Below are the code and all the weights of a small trained network. Each question names an input and a class and asks about switching units off, where a switched-off unit gives its printed mean instead of its output.

import numpy as np


def w(rows, s, z=0):
    codes = np.array(rows[::2]) - 128.0
    scale = np.full(codes.shape[1], s)
    scale[-1] = z or s
    return codes * scale


def norm(h):
    return h / np.sqrt((h * h).mean(-1, keepdims=True) + 1e-5)


def f(y):
    return y / 2 * (1 + np.tanh(0.7978845608 * (y + 0.044715 * y**3)))


def log_softmax(a):
    a = a - a.max(-1, keepdims=True)
    return a - np.log(np.exp(a).sum(-1, keepdims=True))


def net(x, mask):
    res = np.array(x, float).reshape(1, 2) / 4 @ E
    u = 0
    for l in range(2):
        y = f(norm(res) @ A[l][:, :-1].T + A[l][:, -1])
        res = res + np.where(mask[u : u + 13], y, B[l][:, -1]) @ B[l][:, :-1]
        u += 13
    return log_softmax(norm(res)[-1] @ U[:, :-1].T + U[:, -1])


A, B = {}, {}
E = w([
[212,133,252,18,63,97,119,201,66],'x0',
[68,233,4,93,180,124,123,160,75],'x1',
],0.011)
A[0] = w([
[71,109,166,120,134,119,79,117,127,4],'L0N0',
[101,55,188,124,127,175,242,81,108,61],'L0N1',
[149,173,128,93,7,174,78,143,78,193],'L0N2',
[129,182,128,100,134,154,160,83,94,11],'L0N3',
[109,92,186,177,67,114,133,140,152,109],'L0N4',
[126,85,203,121,159,164,97,121,172,158],'L0N5',
[141,149,110,135,132,79,109,145,163,73],'L0N6',
[30,137,112,133,144,78,94,164,45,140],'L0N7',
[86,222,92,141,140,120,157,48,193,143],'L0N8',
[169,109,147,100,105,92,108,128,141,16],'L0N9',
[71,190,169,210,151,183,214,138,254,102],'L0N10',
[129,82,162,137,175,119,99,150,145,45],'L0N11',
[150,97,147,139,108,91,104,218,90,166],'L0N12',
],0.0072,0.0031)
B[0] = w([
[68,133,127,86,115,148,105,126,157,104],'L0N0',
[143,190,92,142,125,100,157,190,184,179],'L0N1',
[146,140,90,157,193,144,72,131,115,246],'L0N2',
[149,42,129,100,182,123,147,164,175,120],'L0N3',
[103,153,63,109,97,112,91,152,155,203],'L0N4',
[63,169,81,118,108,114,93,174,157,209],'L0N5',
[142,111,151,117,172,85,140,120,147,116],'L0N6',
[142,89,110,131,27,74,154,176,169,207],'L0N7',
[192,134,133,141,129,112,77,118,97,254],'L0N8',
[127,148,102,165,118,207,173,100,84,156],'L0N9',
[140,89,168,129,126,173,92,107,2,229],'L0N10',
[74,165,121,112,81,110,145,130,134,127],'L0N11',
[75,140,133,213,139,158,82,89,96,217],'L0N12',
],0.0083,0.0051)
A[1] = w([
[206,57,109,214,128,97,79,90,92,169],'L1N0',
[102,136,43,86,155,113,182,67,92,147],'L1N1',
[88,139,155,157,194,102,101,70,146,134],'L1N2',
[191,1,151,99,126,60,137,152,88,133],'L1N3',
[171,179,229,29,121,105,125,141,54,65],'L1N4',
[78,134,71,145,139,164,114,33,208,121],'L1N5',
[90,81,105,196,191,151,179,9,155,53],'L1N6',
[120,223,100,95,182,137,144,139,81,104],'L1N7',
[142,50,165,195,75,145,125,66,214,144],'L1N8',
[188,135,162,108,113,76,107,149,153,160],'L1N9',
[75,143,78,59,213,134,181,158,118,106],'L1N10',
[129,24,189,161,59,147,153,100,238,89],'L1N11',
[200,137,143,100,148,242,137,1,34,3],'L1N12',
],0.0099,0.0051)
B[1] = w([
[42,203,156,133,95,180,121,116,144,254],'L1N0',
[198,31,161,81,170,61,169,198,102,180],'L1N1',
[74,122,139,85,114,142,94,152,89,149],'L1N2',
[79,179,142,147,84,175,89,127,160,155],'L1N3',
[101,15,138,181,255,188,127,32,99,212],'L1N4',
[118,131,247,41,131,181,101,100,138,194],'L1N5',
[177,69,198,209,181,235,93,60,88,193],'L1N6',
[148,124,176,133,12,88,190,111,226,188],'L1N7',
[190,109,41,90,195,9,199,156,66,200],'L1N8',
[71,154,64,141,176,168,146,61,113,179],'L1N9',
[175,133,114,147,51,80,103,179,191,151],'L1N10',
[198,140,45,78,66,33,161,231,189,189],'L1N11',
[197,100,70,74,126,30,184,198,199,178],'L1N12',
],0.0078,0.0096)
U = w([
[155,63,156,168,192,207,91,83,62,201],'0',
[201,98,68,136,117,4,138,192,150,193],'1',
[41,234,118,164,81,161,87,147,130,165],'2',
[93,142,131,111,148,129,196,120,144,9],'3',
[121,158,140,121,153,132,168,136,147,3],'4',
],0.018,0.0044)

Each question gives the input, the list of numbers given to net, and the class t.
The units are the neurons (one row each of A and B). Each row of codes is followed by its name. A weight is (code - 128) times the scale printed after its matrix; where a second scale follows, it is the last column's (A, B and U).
mask holds one flag per neuron, layer by layer. A switched-off neuron (its flag False) gives its mean, the last column of its row in B, instead of its output. The means were averaged over made-up inputs and are rounded, as every weight is.
A unit's drop is (log p(t) with every unit on - log p(t) with that unit switched off) / (log p(t) with every unit on - log p(t) with every unit switched off).
The circuit of an input: a set's keep is (log p(t) with only the set's units on - log p(t) with every unit switched off) / (log p(t) with every unit on - log p(t) with every unit switched off). Starting from the 12 units with the biggest drops (on a tie, the unit counted first), units are removed one at a time, each time the one whose removal leaves the highest keep (on an exact tie, the one counted first), for as long as the keep stays at least 0.8.
units of the circuit, in order: the units of the circuit, biggest drop first
most important unit: the unit with the biggest drop
top k neurons: the k neurons with the biggest drops, biggest first
k most important neurons of layer l: the k neurons of layer l with the biggest drops, biggest first
drop of u: that unit's drop, to one decimal
input [-3,-2], class 2: units of the circuit, in order : L1N0
input [-2,0], class 2: top 3 neurons : L1N0, L1N3, L0N8
input [-3,4], class 1: top 2 neurons : L0N12, L1N1
input [-3,1], class 2: top 2 neurons : L1N0, L0N8
input [1,3], class 2: 2 most important neurons of layer 1 : L1N8, L1N3
input [-8,8], class 0: top 4 neurons : L1N6, L1N11, L1N1, L1N12
input [2,3], class 2: top 3 neurons : L0N7, L0N5, L1N8
input [-4,5], class 1: top 3 neurons : L0N12, L1N1, L1N4
input [3,0], class 2: 2 most important neurons of layer 1 : L1N8, L1N1
input [1,-3], class 2: top 2 neurons : L0N5, L0N4
input [-5,-7], class 1: 2 most important neurons of layer 1 : L1N11, L1N8
input [0,-3], class 2: 3 most important neurons of layer 0 : L0N5, L0N4, L0N7
input [3,2], class 2: 2 most important neurons of layer 0 : L0N2, L0N12
input [8,-2], class 0: most important unit : L1N4
input [2,-1], class 2: drop of L1N5 : 0.0
input [4,-2], class 0: drop of L1N4 : 0.2
input [4,0], class 0: drop of L1N4 : 2.2
